Here is a tiny trained network, its code and every weight. The questions are about switching its units off for an input and a class, where a switched-off unit gives its printed mean instead of its output.

import numpy as np


def w(rows, s, z=0):
    codes = np.array(rows[::2]) - 128.0
    scale = np.full(codes.shape[1], s)
    scale[-1] = z or s
    return codes * scale


def f(y):
    return y / 2 * (1 + np.tanh(0.7978845608 * (y + 0.044715 * y**3)))


def log_softmax(a):
    a = a - a.max(-1, keepdims=True)
    return a - np.log(np.exp(a).sum(-1, keepdims=True))


def net(x, mask):
    res = np.array(x, float).reshape(1, 8) / 4 @ E
    y = f(res @ A[0][:, :-1].T + A[0][:, -1])
    res = res + np.where(mask, y, B[0][:, -1]) @ B[0][:, :-1]
    return log_softmax(res[-1] @ U[:, :-1].T + U[:, -1])


A, B = {}, {}
E = w([
[190,102,109,157,103,155,144,165,186,154,150,218],'x0',
[165,177,74,54,131,90,101,88,114,164,68,163],'x1',
[124,77,241,79,195,169,26,107,162,165,115,143],'x2',
[143,103,147,129,120,95,155,108,156,112,126,101],'x3',
[115,108,119,110,140,129,147,125,121,128,130,141],'x4',
[125,120,115,132,134,127,120,114,125,124,136,135],'x5',
[139,115,105,112,144,135,132,115,135,126,143,107],'x6',
[111,95,104,187,140,154,174,100,118,254,84,105],'x7',
],0.013)
A[0] = w([
[124,121,75,190,80,179,193,119,117,224,66,61,119],'neuron 0',
[138,154,109,76,53,119,123,184,121,27,164,135,127],'neuron 1',
[74,172,107,134,105,141,147,92,31,90,119,39,118],'neuron 2',
[137,170,1,179,30,80,225,164,60,90,158,108,3],'neuron 3',
[54,129,137,116,132,62,101,128,72,136,105,65,130],'neuron 4',
[167,202,79,62,100,78,155,65,130,128,41,166,89],'neuron 5',
[20,109,171,213,89,205,186,163,147,77,252,85,52],'neuron 6',
[78,153,123,123,133,121,151,134,59,90,75,47,87],'neuron 7',
[153,167,129,91,119,111,123,153,129,46,181,140,128],'neuron 8',
[232,100,83,167,63,149,174,178,153,138,151,200,109],'neuron 9',
],0.0087,0.0046)
B[0] = w([
[39,105,110,172,167,63,139,151,97,184,155,94,230],'neuron 0',
[90,97,99,178,184,90,126,155,71,149,125,152,192],'neuron 1',
[159,129,157,175,146,136,157,78,180,81,165,148,204],'neuron 2',
[149,93,245,101,118,183,75,131,130,163,94,82,254],'neuron 3',
[174,147,148,153,155,137,148,154,183,77,135,187,182],'neuron 4',
[173,149,91,108,66,132,165,141,66,81,78,68,199],'neuron 5',
[162,176,51,120,22,143,136,125,124,173,77,81,219],'neuron 6',
[149,206,105,132,185,137,168,138,178,111,145,180,185],'neuron 7',
[76,83,117,219,182,93,99,142,110,179,88,105,181],'neuron 8',
[181,179,147,140,183,125,194,81,164,68,214,202,202],'neuron 9',
],0.012,0.018)
U = w([
[37,100,103,185,175,28,151,144,80,139,150,129,71],'0',
[164,181,129,133,161,154,192,105,185,66,213,190,75],'1',
[135,81,246,75,122,221,89,130,128,137,113,103,254],'2',
[174,195,10,95,30,124,162,132,83,112,96,102,80],'3',
],0.012,0.0045)

Each question gives the input, the list of numbers given to net, and the class t.
The units are the neurons (one row each of A and B). Each row of codes is followed by its name. A weight is (code - 128) times the scale printed after its matrix; where a second scale follows, it is the last column's (A, B and U).
mask holds one flag per neuron, in row order. A switched-off neuron (its flag False) gives its mean, the last column of its row in B, instead of its output. The means were averaged over made-up inputs and are rounded, as every weight is.
A unit's drop is (log p(t) with every unit on - log p(t) with that unit switched off) / (log p(t) with every unit on - log p(t) with every unit switched off).
The circuit of an input: a set's keep is (log p(t) with only the set's units on - log p(t) with every unit switched off) / (log p(t) with every unit on - log p(t) with every unit switched off). Starting from all 10 units, units are removed one at a time, each time the one whose removal leaves the highest keep (on an exact tie, the one counted first), for as long as the keep stays at least 0.8.
circuit, biggest first: the units of the circuit, biggest drop first
unit that matters most: the unit with the biggest drop
top k neurons: the k neurons with the biggest drops, biggest first
drop of u: that unit's drop, to one decimal
input [-5,-7,0,6,2,-2,-3,-1], class 3: top 2 neurons => (neuron 6; neuron 9)
input [-4,3,-1,8,-5,8,3,-3], class 1: top 4 neurons => (neuron 0; neuron 6; neuron 4; neuron 2)
input [5,-7,4,-8,6,-8,3,-8], class 0: circuit, biggest first => (neuron 8)
input [-8,2,-7,3,-6,-2,-7,-7], class 1: top 3 neurons => (neuron 2; neuron 7; neuron 0)
input [-6,6,-4,7,0,4,4,-6], class 0: top 2 neurons => (neuron 8; neuron 1)
input [-6,8,7,-8,8,6,2,-4], class 3: top 4 neurons => (neuron 3; neuron 5; neuron 9; neuron 2)
input [4,-8,-6,1,7,4,-1,-8], class 0: top 3 neurons => (neuron 1; neuron 8; neuron 5)
input [-8,-3,-7,1,7,7,-8,1], class 1: top 2 neurons => (neuron 7; neuron 2)
input [0,-1,8,-8,-8,-5,-7,-8], class 0: top 2 neurons => (neuron 3; neuron 8)
input [-6,4,-8,2,-7,6,5,0], class 2: top 2 neurons => (neuron 3; neuron 9)
input [-4,-4,-8,-3,-1,-7,-3,-5], class 2: top 2 neurons => (neuron 3; neuron 0)
input [7,-1,4,8,1,-8,-2,4], class 1: top 2 neurons => (neuron 3; neuron 9)
input [-7,-6,-8,5,8,-3,-7,3], class 2: drop of neuron 9 => 0.4
input [1,-6,-3,-5,1,-5,7,4], class 3: unit that matters most => neuron 6
input [4,0,-8,-5,2,5,0,-2], class 2: drop of neuron 3 => 1.6
input [2,-7,2,0,6,5,5,2], class 3: drop of neuron 6 => 0.2
